Each row has a hidden stage along a path, written after it and counted from one end. A new block has a new path.
[-128   -6   36   39  -22 -232 -247  263    0   40 -266 -413 -119   77
  176  229 -356 -244  -96 -297  276  171  166  470   92  112  329  330
  160 -154 -186   74  -61 -124 -308 -531  129   23  -42  109   40]
33
[  93   27  149  155  -84 -198  130 -305 -186 -113   86  464   59  206
  -47 -421  428   26   55   50   15  128  100 -323  151   -4 -420 -342
  -84  455  481  162  178  -65  175  552   69  173 -233   26  -67]
38
[  33  102   57   81  -12   38   31  259   32   28   32  -29  -92 -119
  129   61   40 -130   11 -135   71  114  -41  241  218  132  -72 -145
  124  240  -78   85  132 -255   72   42  130 -106  -13   92 -165]
2
[-233 -125  271  107 -118  224  143  -80   53  439   84   66 -402  -77
  211  341  148   -5  -53 -105  305 -344   -3  381   82  319 -181  -46
   -6  211  350   -5 -324 -173   55   17  185  111  195 -293  409]
21
[   7  -21   66  172   29  221   12 -185   74   20  120  148  -56 -103
  125   21   80  -86  138 -140   18 -135   94  156  290   52 -180   21
    0 -260 -171   47 -264  104 -103   46 -144  -49  304 -121  249]
5
[ -49 -101   53   40  -74   35  -99 -142  -25   12    0  -42  119  128
   -9  -97   37  -44  -67  -34   -5   21   85  -81   78  139  -22  -30
   15   32   -3  133   18  -66   59  -54  -24   37  -12  157  -55]
6
[-300 -130  260  161 -135  108  147  -75  -39  326   -4   64 -493  -29
  198  309  156  -70  -42 -230  446 -334  118  511   94  299 -145   65
  -21  166  415   64 -312 -163  -84  -91  314  142  105 -407  505]
33
[  55   65   77  182   -2  -83  -29 -129 -138 -130   94  276  -31  123
   12 -192  206  -90   62  -38   36  138   37 -189   95   64 -157 -196
 -107  267  239  144  127  -81  122  343   51   24 -155   -7  -62]
25
[ -34  -67   97  313   49   96   83 -277  148   15   84  216 -158  -79
  165  185  -71 -236  425 -267   95  -78  256  384  353 -110 -311   87
  102 -379 -131   69 -413  194 -270   26  -79   -9  382 -336  684]
39
[ 142  270  232  213   27   64  -86  124  -64  -41 -142   89  124  169
  197  -88  -26  -96  173  -75  125  156   56  253 -294  199 -105   -8
  171  -41 -284  232  -85 -118  -74 -152 -181  107  -36   96   80]
30
[-229 -124  246  116 -171  179  172   64   52  434   61   19 -435  -81
  173  339  132   -5  -35 -109  343 -318   17  418   51  283 -186  -36
   46  298  338   32 -337 -237    5  -55  265  118  167 -383  468]
32
[  56   41  135  124  -27 -114   33  -30   45  185  -30   35  -12   21
   77  -39   18  -16   39   51  173   58   -4   -7  165  -16 -278 -111
   43  100   46   49 -243   22   41   12  -15  109  133   12  -24]
30
[ 118  289  267  233   60   83  -74  -87  -16  -30 -219   99  250  263
  266  -95  -90 -139  279  -46  107  193  105  308 -291  203 -216   39
  262 -211 -282  299  -77  -53  -18 -200 -242  128  -46  219   53]
23
[  27   32  109  111  -18  -50    0  -36   49  173  -13    4    4   34
   93   -6   -3  -46   30   45  124   65  -26   -9  147   30 -211  -91
   46   76   39   63 -163  -13   86    9   -3   54   98   66  -76]
23
[  45   20   -1   85  -26  180  -88   67  -79  -44  111   59  -37  -66
   38 -144  191    5 -126  -72   15  -81  -20  -52  140  132   30   -3
 -103  -37 -145   61  -72  -40  -54   33  -69  -76   92  -26  -85]
7
[  53    8    5  127  -32    5 -139  216   -2    4   89  -47  -39    8
  -14   56  -66 -107   26  -42   13  147  -31  -72   -7   74   58 -115
   -2  224 -100   95  -19 -174   43   26   23  -61   -3  -31   21]
26
[ 155   74  -37  -62  -99  113 -203  441 -220  -23  116  -78   54  -32
  -97 -342  302  178 -473  100  -36    6 -234 -398 -105  225  267 -145
 -211  342 -164   20  128 -230   67   41  -51  -59 -110  187 -541]
9
[  34   -7   93   79  -26   28 -130    3    8   17   29  -16   81   31
   33   58  -52  -77  -16  -49    3  132   20    8    1  164   -3 -159
   40  191 -101   89   12 -171  122   25  -74    4    9  157  -59]
13
[  65   25  121  129  -93 -118  100 -155 -119  -44   77  321   27  172
   -3 -304  310   -6   49   41    7   91   57 -229  105   25 -293 -240
  -31  362  348  134  124  -92  119  381   78  126 -147   22  -26]
36
[  62   39   18  175  -34  101  -13  125    2   14   95   84 -105  -43
   73  -55   78  -65   86  -71   53  -36   21   40  125   -3  -75   33
   -4  -64 -130   66 -215    1 -155    7  -26  -35  171 -193  194]
34
[ 166   83 -114  -94 -137   78 -248  564 -280  -86   81 -164  101    4
 -172 -450  326  204 -556  130  -38   72 -249 -492 -142  223  323 -132
 -209  422 -175   97  238 -305   88  -20   19 -100 -253  212 -711]
6
[  11    8   82  217   54  139  -20 -234  111   46   85  161  -95 -102
  176  150  -32 -132  224 -143   70  -31  126  236  296   19 -231   13
   42 -204 -101   55 -316   77  -72   89 -148  -40  270 -182  314]
18
[   9 -288 -117  -51  -80 -111 -196  181   42   56  271 -151 -137 -231
 -242  139  -11    3 -251  -90  -71   75  -18 -300  400   -6  149 -296
 -175  501   11 -103  -10 -185   90  229   61 -107   78  -56  -31]
1
[-163 -247  -16   66 -120   51 -155 -377  -67  -20   -5  -71  214  330
 -102 -193   11  -71  -62   45  -45  -30  135 -328  -12  109   36   97
  -71 -157  110  206   -3   62   81 -154   19   54  -41  162  -16]
13
[  29 -244 -131  -34  -64 -102 -237  139   50   46  278 -113 -153 -254
 -180  202  -54   -6 -244  -66  -72  119  -33 -289  394   -7  175 -276
 -192  500   30 -138  -51 -198  116  285   11 -131   91  -79  -61]
14
[  25    6   73   62  -22  -55 -116 -163  -13   17  -72   -7   73   -5
   64  -45   22   -2  -81  -59  129   99  119   79  221   98 -153  -48
   37   53  -34  115 -120  -59   41  -13 -108   42    1   85 -133]
10
[  -6   -4   70  242   72  202  -26 -294   72  -47  119  217  -89 -102
  166  109   16 -160  226 -196   42  -80  149  229  297   42 -181   37
  -16 -305 -148   58 -285  122 -105   95 -165  -67  300 -179  335]
13
[  73   80  109  132   16   70 -149    6  -40  -59   13   56   77   44
   82    4  -17  -91   29  -88   18  130   34   65  -53  178    3 -104
   25   76 -174  121   -6 -133   50   22 -135   -4   -1  118  -27]
15
[   8   46   74  142  -30 -115  -45  -21  -98  -66   19  121  -38  142
   44 -114   90 -121   38  -60   71  143   47  -73   63   77  -67  -99
  -24  223  182  136  116 -115   58  155  102   38 -144   36  -44]
28
[  -2  -32  147   51 -106  -19   41  134   50  215   30  -10  -79   33
   96   54   25  -30   -8  -21   70  -13   -5   85   49   94  -74  -84
   95  222   67    2 -104 -142  -27    6   54  104   99   15  148]
35
[-153 -247  -24   42 -189  -10 -132 -385  -66   81  -98 -114  233  442
  -94 -354   52   38  -74  146   11 -104  187 -392  -28   11  -53  284
  -22 -295  174  246 -192  176  -88 -280  -12  173  -41   33  100]
30
[ 104  153  135  149   13   49 -112  123  -33    7  -32   40   36   83
  138  -40  -13  -73   71  -57   68  107   11  108 -109  141  -26  -13
   73   11 -183  131  -85  -96  -57  -50 -130   42    9   47   46]
26
[  42   62   89  175  -30 -182  -22 -157 -173 -158   40  277  -11  177
  -13 -234  217  -88   48  -37   79  194   85 -194   86   60 -193 -216
  -86  364  330  187  179 -119  144  343  102   73 -252    9  -94]
29
[ -44  -37   91   92   20 -116 -150  -75 -109 -121  -27   -2  -19   58
   11  -19   17 -146  -73 -230  113  112  134   87  145  158   65  -71
  -55   94   -4  108  111  -86  -13    3   33   23  -95  142  -49]
2
[ -94 -164  -41   76 -176   37  -59  -42  -28   63   -8 -115  127  291
  -73 -223   24  -45   -9   95  -25  -31   65 -273  -53   19    7  139
   32  -80   64  199  -60   -1  -39 -214  108   53  -15   19   64]
34
[  27  113   -4  118  -13   70  -27  167   11   -2   28   -1  -82  -71
  154   27   29 -126   18  -78   67  116  -36  161  194   96  -45  -34
   75  113  -45  105   59 -193   53   36   92 -133  -18   20 -176]
16
[-241 -163  304   91 -110  275  130 -152   32  381   97   93 -381 -145
  176  353  192   19 -103 -185  313 -399   55  452  114  388 -179  -97
  -36  204  262   -9 -335 -177   49   13  121  119  240 -273  437]
7
[ -22   19  -18   91  -91   69  -20  134   32   93   11  -82   -2   97
   84  -51   -1  -93   38   40   15   67  -34  -23   68   61  -48   41
  106   68   32  155   17 -144   47  -73  123  -61  -34   16  -79]
24
[  16   31   95  231   58   93   -9 -215  113   61   57  160 -117  -76
  193  141  -42 -138  258 -144  104  -21  141  262  296  -10 -260   48
   64 -219  -75   67 -346   97 -117   72 -136  -14  254 -222  362]
23
[  62 -162 -124   30 -100  -83 -140  307   59   89  241 -110 -158 -170
 -156  102  -40  -15 -120    3  -45   95  -72 -286  265  -74  101 -193
 -108  423   -6  -71 -114 -166   25  171   76  -99  112 -173   38]
31
[ 122  112  -10   34  -44   21 -168  301 -138    8   46  -36  -34   -9
   24 -206  167   68 -249   31   56   62 -122 -179   14  120  121  -26
 -109  183  -79   54   -3 -139  -27   30  -34  -37  -83   37 -300]
22
[ 106  264   11  152   -8    7   57  546   27    0   36    5 -240 -171
  225  103   12 -184   98 -137  116  203 -109  344  173   67  -30  -86
  167  319  -82   77  129 -343  -15   73  213 -170  -51  -79 -138]
31
[  -4   70  -42   98  -65  111   -8  157   32   73   12  -65  -42   -4
  130  -37   36  -85   12   12   49   61  -50   68  164   64  -73   48
  102   36  -14  142    0 -154   43  -54  115 -123  -12  -10 -167]
19
[ -14   15   60  105  -23  -52  -89 -103  -61  -35   -5   59    8   94
   72  -52   47 -101  -13  -66   65  128   63   -8  121  114  -55  -67
   -4  138  115  129   77 -114   85   95   37    5 -104   92 -109]
18
[-41 -14  17  91 -89  22 -15  37  26 108  -7 -61  15 145  76 -73   0 -87
  41  44  32  43  -1 -56  70  47 -70  52  85  22  74 140 -26 -74  25 -79
 102   1  -8  36 -27]
26
[ -17   25  104   70  -51 -127  -45   79  -17   69  -56  -41  -40  121
  115  -16  -30 -115   -7  -71   97   99   40   77   71   82   11   13
   71  114   80   62   23 -101  -48  -47   84   78  -34  109   -3]
31
[-131 -199  -33   66 -137   30 -163 -254  -58   46  -33 -112  161  336
  -77 -210    8  -27  -56   85   -8  -31  118 -318  -38   67   21  174
  -36 -156  120  224  -87   57   -3 -193   20   71  -68   43   44]
23
[ 175   79   13   -1   15  -69 -178  119   13  -51   41  -41  251  117
   51 -174  -68  -77  -43   55 -213  251  -83 -266   36   26  133 -103
   43   67 -211   -4  180  -60   50   83 -177  -14   -1  431 -314]
17
[  43   72   12   50  -50   71  -15  123   48   35   10  -34    5  -82
  123   -6   41  -58  -23  -50   23  104    0  149  228  107 -102  -72
  134  157  -74  105   49 -212   72   25   25  -89   -4   86 -190]
8
[ -32    5    0   74 -126  -23    2   98   23  103  -58  -96   19  139
   75 -102    5  -66   22   45   69   74   31    2   88   29  -99   75
  141   75   80  171  -21 -126   -3 -124  136   12  -57   10  -56]
31
[  38   20  114  154  -51  -61   86 -445 -164 -145  130  466   99  201
  -15 -356  403  -16   51   73  -45  118   60 -357  165   91 -382 -351
 -121  404  496  189  261  -90  341  584   54   77 -239  111 -205]
15
[ 164  339  -14  167   17    1  112  781  108   38   96  -25 -311 -321
  246  254  -61 -241  163 -131  101  319 -222  419  233   41  -66 -249
  237  548 -131   42  212 -492  110  167  300 -276  -36  -72 -246]
29

Each row has a hidden stage along a path, written after it and counted from one end. A new block has a new path.
[  23  -26 -176  150  150  -11   65   27  372  101  226  -38   57 -119
  210  -19  -11   96   96 -231  -80   15 -119 -164  -13 -102 -109  201
  -75   99  -60 -232 -104  -97  205  -13 -132   19 -102  -69  -38]
26
[-20  12  56  61  96  28 176  22  92  57  73 -59  -6 -43  92  42 -79  39
 141 -43 -80 -66   7 -33 -27  33  -6  64 -84   3 -32 -58 -59  10  17   1
  25 -45 -26 -42 -41]
29
[ -22   16 -140  194   92   96  -47 -142  400   25  144   49   27 -166
   60 -159  -47   20  210 -108 -165  -12  -57   36  -14 -159  -89  177
  127  108   -7  -89   43 -175  234   34 -151   34  -91  -43  -34]
6
[-133 -112  176   10  111   34  122  -39   -9  133  148    4   21  -24
  -61   73 -253  130  158  166 -109 -178   64  -26  -94  120   66  -43
  -68   56  -47   57 -145  -14  -17   22  295  -55   56  120 -173]
3
[ -36  -37 -136  112   51  -27   32   38  219  113  130  -50  156 -182
   92   61 -101   37  107 -127 -156   95 -125 -173  -30  -51   71   43
  -56  -20  -65 -120  -42   15  156   17  -69  -23  -77   21  -37]
23
[  21   44   89    0   -4  177  110  -67  -31  -24 -123   43  -20    3
   14 -103   50   76   34   69  -46  -52  228  154 -168  -18  -88   67
   61  -59   19   72   25  -40  -79   27  112   40  179  -19  -44]
8
[   5    0    7   67  137   68   75   -1  203    5  -13   63    5   57
   72  -84  -41   99   15  -55  -10 -116  -35  188  -85   73 -175  239
   22   46  -41 -134  -44 -121   96 -121 -109  -66 -111 -128   90]
20
[ -49   65  -88   13 -177 -146   74  -52 -187    1 -117  172  -44  -10
  -78  -94 -197  -17 -180  -37 -120  102   12   64 -314   -4   17 -116
  210  -87   30  142  134   87 -327   41   -8  131   82   11  233]
29
[  -2 -135   80 -118  132  240  116   31  -28  189   53  144  153   62
 -158  -86  -37  -68  101   37  -73    1   85 -215 -115  -20  132  -79
   84  -58  173   20  -28  138  121  190   48  104  246  -29 -128]
12
[ -21   30   15  -18 -103    9   -4   23  -58  136  -70  137  102   -1
  -13 -127    7   73  -79  180 -112   60  158  -50 -144  -90  -42   39
  -12 -139   43   52   14   -8  -67   42  165   95  188  177  -96]
36
[ -54  -65 -110 -101  -36   52  -77 -108   46  112   40  215   58   13
 -115 -236  -15   96  -11    9 -161   61  -34  -32 -148  -59  -69   60
  235   57  100   48  102  -44  -35  143   18  170  163   35  -30]
34
[  41  106  -64   40 -233 -106   63 -143 -185  -30 -139  123 -218   91
   98  -49 -157   99 -352  -63  -78   63  233  -49 -307 -176 -104  -79
  151 -155  -81   41   69   24 -358 -128  168  195  329  -12  172]
2
[ -34  -71  113  -23   41    0  222  -65   -3   67  171 -210 -200   53
  275  228 -161  287  -10 -116  -55  -23  153 -192  -12   34   37   -3
 -217   59 -203 -105 -178   64 -152 -124  352    4  188  -51 -170]
1
[  -4   41  134    7   55  176   63  -20   92   83  -24   30    9   48
  -17  -90   14   -4   91   86  -39  -15  141   63   23   -7   55   58
  -34  -33   16  -39   18   18   75   13   36   -7   71  -37 -104]
9
[ -10   -1  -22 -177 -106  150   72  -99 -126  -14 -204  163    7  135
 -105 -155   30    2 -101  -94  -95  203   86   67 -154   19   80  -37
  251  -51  105  100  208  183 -165   87  -70  146  206 -150  109]
16
[  11   82  120  106  -34  -15  142  -78 -156    1  -52  -47 -134  -49
   -5  107 -288  -24  -26   13  -90 -197  129  -25 -210  -12   21 -161
   66 -176 -114   21  -18   -6 -174  -95  155  -28  187  -26  113]
6
[-100    5  -63 -135  -78 -129  143 -120 -159  -44 -136   81   -2   28
   19   33   13  154 -103  -95 -149   15   27 -146 -189   42 -125   -2
  128  -35 -121  102   74  164 -314   14  225   83  257   77  -37]
26
[ -34  -60   50  -83  -20  -14  160  -16 -179   -2  -68  -97  -51  -15
  107  166 -112  190  -78  -45  -87  -20   55  -57 -184   93  -17  -28
  -36 -111 -160    8  -52   95 -227  -68  262  -17  213  -24  -10]
26
[ -38    6  -28  118  130   98   36   -6  357  132  200  -75  110 -159
   85  -39   -4    1  332  -40 -172   18  -85 -108  164  -75   56  140
  -96   71   14 -126  -16  -60  289   84  -94  -48 -127    0 -178]
32
[  82  -26  -34   50   46  107   53  -91  201   59  161  -82 -225   73
  270  -11  -49  216 -100 -197   -5   33  120  -73  -32 -131  -82  135
  -59   72 -115 -228  -90  -92   11 -129   72  101  158 -194  -31]
4
[  59   64  -27  192  245   28  175  -21  301  -17  113  -70  -24  -67
  160   22  -66   53  147 -234  -11 -317  -72    6  -79   25 -260  211
    0   73 -118 -229 -128 -197  165 -129 -154 -113 -110 -155   88]
16
[ -69  -65  -43  -19   67   33   88  -26  131   51   25   76   59  -16
  104  -76   74  146   64   11 -112   55   36  -50  -67  -45 -120  190
  -29   35  -16   -1  -24   23    5   49  124   58   74   62 -166]
31
[ -26 -118   39  -20   34  246  147 -194  134 -143  -69  -18 -273  135
  258  -46  -67  192   13 -126  -84  215  155  260  -44  -62  -16  226
   66   67  -39    0   75   65  -70 -118   54   72   69 -315   24]
4
[-113  -12  102 -121   43  -40  178 -109  -98  -83 -100  -98  -79   40
   85  136  -25  259  -16  -83  -52 -125   35   80 -104  235 -111   66
   -6   51 -259   13  -19   82 -272 -105  273  -88  121  -20  -68]
15
[-166    8 -198   33 -236 -131   -6 -108  -12  -18  -73   62  161 -251
   51  -89  -45  169   40    3 -286  306   22   62 -220  -47   24   24
  113    3  -25  241  153   38 -224  140  119  113    3  245  -49]
38
[ 103  167   32 -134 -119  145  148 -120  -97  -61 -242   40 -170  224
   55  -91  124  -42 -162 -222  -25  134  194  -43  -17  -73   17  -21
  155 -115   12  -52  213  196 -189  -46 -102  132  299 -273  128]
14
[  37   49   59   60   -4  100  102 -107  -21  -41 -100  104 -156   81
   22 -105 -123   13  -79  -10  -35  -83  162  148 -208  -62 -100   42
  148  -73    0   11   42  -46 -114  -76   20   65  145 -130  134]
7
[   9   60 -354  125 -178 -230  -33  -20  103   43  -14  229   -3  -18
   92 -153 -131   -3 -349 -272  -97  312  -94 -101 -280 -193  -38   18
  189  -39   -9  -74  119   68 -158  -38 -231  225  -17  -47  298]
23
[   5   99  -62  206  186  -57  300  -99  310 -137   63 -120 -144  -61
  387   74   82  152  102 -307  -21 -157   92  -73  -55  -82 -330  285
 -107  112 -233 -156 -117  -52  -29 -149   44  -35  -19  -87  -73]
9
[ -98  -37   18   58  146   20   80   60  174  167  175  -51  245 -195
  -43   37  -33   63  253   18 -103  -88  -52 -125  -24  102   66    8
 -112   81  -50  -36 -117  -13  147  132   80  -78  -70  163 -222]
13
[ -21   47  -60   35  -99  -52   46  -46   -1   88   47   43  -60  -27
    3  -47 -186  -39  -30  -99 -146  135  -28  -89  -81  -68  132  -93
   90  -45   21  -10  100   81 -108   42  -65   98   45  -61  106]
33
[-225 -208 -137   45   52 -150   90   82   77   43  -24   80  303 -202
  164   86   12  291  -41  111 -132  195   16  -53 -274   39 -100  197
 -176  -17 -189  107 -160  124  -78   15  369   -7  -15  357 -273]
16
[ -21   -2  -29  -22  191   77  154 -177  381  -48  133   15 -238  198
  264 -137   87  193  111 -287  -47  -38  -43   40  147  -12 -251  380
   36  282  -62 -206   23  -58   52 -100 -108   48  -60 -280  -46]
35
[ -33   12   -2  -20  -90  -17  -60  -87  -40  163   82  107   34  -26
 -101  -99 -101  153  -63  114 -116  -92  116  -94 -173  -40  -42  -72
   80    7   -9   31  -33 -115  -90   55  224  108  235  176  -98]
2
[ -97   79 -107   -7  -78  -71  114 -279   20 -179 -155   89 -187   43
   35  -48 -111   -8  -41 -281 -180  102  -46   33 -103  -32  -37    9
  320   30 -122   66  257  172 -259  -51  -78   86   81 -179  179]
11
[-103  -13 -170  120  -77 -208    3  -56  102   77   88  191  -10  -35
   56 -135 -260   79 -125  -73 -151  122  -82    2 -226  -65  -54   67
  125   53  -13   14   38  -32 -135  -24  -43  125  -94   71  147]
38
[ -12   90 -285  162  -12  -99   60  -71  383   10  140    2   -7 -116
  197  -86   -6   -8   69 -379 -154  243 -163 -126   41 -151    2  134
   59  138  -28 -153  110   34   78   26 -321   94 -188 -135   96]
26
[ -47  -55  168 -256  -11  119   96   21 -254  124 -154   17  152   83
  -98   67  104  149  -54  155  -62  -49  183 -177 -100  120   33  -73
  -48 -157  -67   56  -32  176 -132   55  378    6  407  140 -249]
16
[ -73  -71  202 -159  -97   19   53  -29 -305   93 -110  -33  -87   89
   -5  121 -211  164 -130  197 -113  -16  131  -30 -120   95   98 -101
  -44 -205 -131   52  -10  116 -252  -94  399  -12  307   55  -71]
36
[ -80  -37   80 -142  -78 -122   49  -42 -224  117  -63  141  -89  173
  -17    6 -146  145 -255  110  -77  -29   93 -159 -165   21  -49  -42
   26 -120 -108   14  -11  124 -289  -80  335   96  313  101  -46]
35
[-124  -15  119 -138  -38  -62  155 -175 -222  -66 -111   -8 -181   98
   -4  100 -150  171 -102  -48  -84  -75   82   19 -163  156  -12  -83
  110    0 -211   92   52  162 -387  -71  317   13  245  -29  -11]
9
[  20  -29  105  -60   59  134   68  107  -32  177   18   -7  169  -33
  -42   -8   41   90   73  151  -48  -94  103  -73  -81   52    1   20
 -114  -97   36  -35 -107  -32   74   74  157  -24  159   97 -164]
26
[ -42   59  -79   -6  -96 -184  122  -26  -92   77    2  103  -42   24
   50  -16  -83   45 -160  -87 -100   58   48 -225 -177  -71  -39  -62
   38  -55  -53   15   22  126 -255   21  123  138  180   81   18]
32
[ -26   71  -55  -61  -17  198   17 -137  249   31    7  -65   56  -50
   28  -93  162  -26  230 -196 -176  245   -2 -100  218  -74  183   42
   70   72   13  -62  208  144  141  133 -156   52   47 -132 -148]
12
[  43   39  127  -53  -69   65   23  -94 -149   96  -61  129 -180  199
  -58  -71 -168   38 -218   82  -24 -102  197  -45 -151  -66  -14  -84
  106 -132  -19  -40   15    6 -157 -102  170  106  329  -66   61]
4
[ -78    5   20   46   70 -114   99   31  129  178  207  -95   42  -82
  118  108  -85  106  106  -30 -116  -45  -31 -293   64    0   37   14
 -198   30 -138 -126 -119   42   20    4  178  -27   31  130 -213]
34
[   3   91   34   21   -8   -6  147   15  -37   70  -11   -1   32  -23
   -2   -5  -25   11  -14  -70  -27  -39  103  -72 -134   36   23  -68
  -10  -32  -36  -13  -12   60 -115   40   43   29  102   18   -5]
12
[  81  225  -28   70 -132   10   82  -74    6  -38 -151  -15 -106    9
   99  -64   50  -26 -121 -148  -38   54  163   10  -82 -106  -35  -10
   62 -117  -79  -64  127   32 -150  -69  -71   64  144  -99  114]
11
[ -73 -112   40  -33   76  -65   49   51  -43  200  142   75   80  -21
  -14    6 -135  177  -33  129  -74 -143   19 -162 -192   46  -83   17
  -66  -14  -56  -24 -167  -48  -64   33  292   35  160  183 -152]
34
[ -33   43 -154  189  116   80  104  -39  420   -2   84   41  125 -157
  152 -147  118   -7  231 -172 -115  131    0    7    6 -135  -68  234
   -3  125   28  -58   30  -23  210   90 -200   37 -170  -20  -93]
11
[ -39   48   74    8   71   93   63  -24  127  115   79   -6  109  -82
  -41  -88   35   51  257   84 -135 -131   31  -20   34   29  -41   82
  -23   45   44   -1   -8  -95  103  110   50  -33   24   88 -171]
34
[  43   49  170  -48  128  229  303    3   88  -35  -67  -45 -103  189
  105  -34   36   -6  157 -128    9   -1  103  164   74  114   28  143
  -49   54   93  -62   32   97   27  -29 -156  -48  -59 -309   56]
24
[ -49   61  337  182  195  151  420  -90   80 -118   89 -356 -210  -93
  193  269 -291   78  467  -44  -90 -327  127  242   62  218   60   29
 -189   85 -123   17 -135  -76   -6 -124  111 -279 -183 -187  -23]
2
[  13   68 -133  -78 -189  -69   23  -63  -31   73  -71  107 -102  115
  119  -84   38   29 -255 -149 -112  323   88 -244  -40 -201   60  -21
   55 -106  -25  -55  152  221 -200   -2   29  226  260  -51   16]
31
[  12    8  -56  189  115   88   21   37  393  162  188   40   82  -75
  133 -128  -58  -40  195  -22 -128   67  -27  -89   93 -177    7  200
  -93   19   79 -169  -37  -96  324   12 -175   16 -147  -26  -78]
36
